Here is a tiny trained network, its code and every weight. The questions are about switching its units off for an input and a class, where a switched-off unit gives its printed mean instead of its output.

import numpy as np


def w(rows, s, z=0):
    codes = np.array(rows[::2]) - 128.0
    scale = np.full(codes.shape[1], s)
    scale[-1] = z or s
    return codes * scale


def f(y):
    return np.maximum(y, 0)


def log_softmax(a):
    a = a - a.max(-1, keepdims=True)
    return a - np.log(np.exp(a).sum(-1, keepdims=True))


def net(x, mask):
    res = np.array(x, float).reshape(1, 4) / 4 @ E
    y = f(res @ A[0][:, :-1].T + A[0][:, -1])
    res = res + np.where(mask, y, B[0][:, -1]) @ B[0][:, :-1]
    return log_softmax(res[-1] @ U[:, :-1].T + U[:, -1])


A, B = {}, {}
E = w([
[186,229,58],'x0',
[154,17,39],'x1',
[128,129,127],'x2',
[255,139,208],'x3',
],0.0088)
A[0] = w([
[61,1,79,178],'N1',
[52,165,190,48],'N2',
[204,86,68,21],'N3',
[48,33,102,144],'N4',
[210,252,191,92],'N5',
[211,79,56,172],'N6',
[29,208,33,92],'N7',
[67,184,93,252],'N8',
[150,188,9,150],'N9',
[114,84,219,80],'N10',
[213,73,167,146],'N11',
],0.0071,0.0037)
B[0] = w([
[160,103,53,253],'N1',
[50,79,173,164],'N2',
[77,195,255,168],'N3',
[177,120,9,223],'N4',
[240,118,29,244],'N5',
[36,84,209,218],'N6',
[83,156,209,208],'N7',
[83,85,136,210],'N8',
[77,153,208,216],'N9',
[81,158,240,170],'N10',
[73,163,236,199],'N11',
],0.0078,0.0074)
U = w([
[59,62,185,191],'0',
[125,230,226,202],'1',
[254,113,11,2],'2',
],0.0088,0.00064)

Each question gives the input, the list of numbers given to net, and the class t.
The units are the neurons (one row each of A and B). Each row of codes is followed by its name. A weight is (code - 128) times the scale printed after its matrix; where a second scale follows, it is the last column's (A, B and U).
mask holds one flag per neuron, in row order. A switched-off neuron (its flag False) gives its mean, the last column of its row in B, instead of its output. The means were averaged over made-up inputs and are rounded, as every weight is.
A unit's drop is (log p(t) with every unit on - log p(t) with that unit switched off) / (log p(t) with every unit on - log p(t) with every unit switched off).
The circuit of an input: a set's keep is (log p(t) with only the set's units on - log p(t) with every unit switched off) / (log p(t) with every unit on - log p(t) with every unit switched off). Starting from all 11 units, units are removed one at a time, each time the one whose removal leaves the highest keep (on an exact tie, the one counted first), for as long as the keep stays at least 0.8.
circuit, biggest first: the units of the circuit, biggest drop first
unit that matters most: the unit with the biggest drop
k most important neurons: the k neurons with the biggest drops, biggest first
drop of u: that unit's drop, to one decimal
input [6,-2,-7,4], class 2: circuit, biggest first	N5
input [0,3,8,-4], class 2: circuit, biggest first	N4, N1
input [3,5,0,-2], class 0: 3 most important neurons	N5, N6, N9
input [4,-1,5,3], class 2: 2 most important neurons	N5, N7
input [4,4,-2,0], class 0: 2 most important neurons	N6, N5
input [4,3,1,8], class 1: 2 most important neurons	N11, N3
input [3,6,1,3], class 1: 2 most important neurons	N3, N8
input [3,8,1,-2], class 0: 3 most important neurons	N6, N5, N3
input [-5,8,2,-1], class 2: 2 most important neurons	N4, N1
input [7,-1,3,5], class 2: 3 most important neurons	N5, N7, N10
input [-8,4,1,-2], class 2: drop of N4	0.3
input [3,3,-2,8], class 1: drop of N1	0.1
input [1,6,4,6], class 1: drop of N10	0.0
input [6,3,8,-6], class 0: unit that matters most	N8
